[[  1  11 -15]
 [-36 -15 -51]
 [  5 -15  25]
 [-12  19 -36]
 [ -3 -19   3]
 [ 18 -22  57]
 [  5 -34  38]
 [-16 -15 -23]]
->
[[-15  11   1]
 [-51 -15 -36]
 [ 25 -15   5]
 [-36  19 -12]
 [  3 -19  -3]
 [ 57 -22  18]
 [ 38 -34   5]
 [-23 -15 -16]]

[[  7 -36 -44 -38 -44 -34  15  25  47   3   0]
 [-27 -14 -40 -43 -38 -46  -8  42  34  25  25]
 [-45  16 -19 -27 -13 -36 -34  41   6  43  45]]
->
[[  0   3  47  25  15 -34 -44 -38 -44 -36   7]
 [ 25  25  34  42  -8 -46 -38 -43 -40 -14 -27]
 [ 45  43   6  41 -34 -36 -13 -27 -19  16 -45]]

[[-31 -32 -21  26  20  31  24   4]
 [ 28  28  27 -17 -16 -29 -25 -11]
 [  2  -5  23  49 -23   5 -16 -39]
 [  7 -12  30  41 -27  17 -20 -43]
 [ 40  36  20 -28 -24 -35 -22 -10]
 [-11   2 -35 -49  27  -2  34  40]]
->
[[  4  24  31  20  26 -21 -32 -31]
 [-11 -25 -29 -16 -17  27  28  28]
 [-39 -16   5 -23  49  23  -5   2]
 [-43 -20  17 -27  41  30 -12   7]
 [-10 -22 -35 -24 -28  20  36  40]
 [ 40  34  -2  27 -49 -35   2 -11]]

[[ 29  44  41  44  40  -6 -33 -44 -12]
 [ 39  45  40  46  36 -18 -26 -49   0]
 [  5  32  36  29  40  16 -40 -25 -30]
 [-48 -24 -11 -29   0  45 -12  38 -36]
 [ -6 -31 -34 -28 -38 -14  37  25  27]]
->
[[-12 -44 -33  -6  40  44  41  44  29]
 [  0 -49 -26 -18  36  46  40  45  39]
 [-30 -25 -40  16  40  29  36  32   5]
 [-36  38 -12  45   0 -29 -11 -24 -48]
 [ 27  25  37 -14 -38 -28 -34 -31  -6]]

[[-18  -3  45 -35 -29  -3  34  -3]
 [-38  -4 -22  19 -15  13  24  13]
 [-16  -2  48 -36 -28  -3  34  -3]
 [-14   1 -38  34   8  12  -1  12]
 [ 24  11 -34  41  35  11 -23  11]
 [-19  -3  40 -32 -28  -2  32  -2]
 [-35  -4 -19  15 -15  11  22  11]
 [-39  -5 -23  19 -16  13  24  13]]
->
[[ -3  34  -3 -29 -35  45  -3 -18]
 [ 13  24  13 -15  19 -22  -4 -38]
 [ -3  34  -3 -28 -36  48  -2 -16]
 [ 12  -1  12   8  34 -38   1 -14]
 [ 11 -23  11  35  41 -34  11  24]
 [ -2  32  -2 -28 -32  40  -3 -19]
 [ 11  22  11 -15  15 -19  -4 -35]
 [ 13  24  13 -16  19 -23  -5 -39]]

[[  4  -2   8   8 -23  -5  15 -20  -8  21 -22  -5   3  50  -6]
 [ 36 -25  20  20 -26   0  11  12 -13  33 -19  11 -19 -31 -13]]
->
[[ -6  50   3  -5 -22  21  -8 -20  15  -5 -23   8   8  -2   4]
 [-13 -31 -19  11 -19  33 -13  12  11   0 -26  20  20 -25  36]]

[[-23 -13 -32 -17]
 [ 11   0  30  43]
 [ 20  13  29  30]
 [ 28  34  20 -18]]
->
[[-17 -32 -13 -23]
 [ 43  30   0  11]
 [ 30  29  13  20]
 [-18  20  34  28]]

[[ 39 -25 -18 -44  11]
 [ 29 -10 -18 -27  -1]
 [ 19 -26 -27 -36   0]]
->
[[ 11 -44 -18 -25  39]
 [ -1 -27 -18 -10  29]
 [  0 -36 -27 -26  19]]
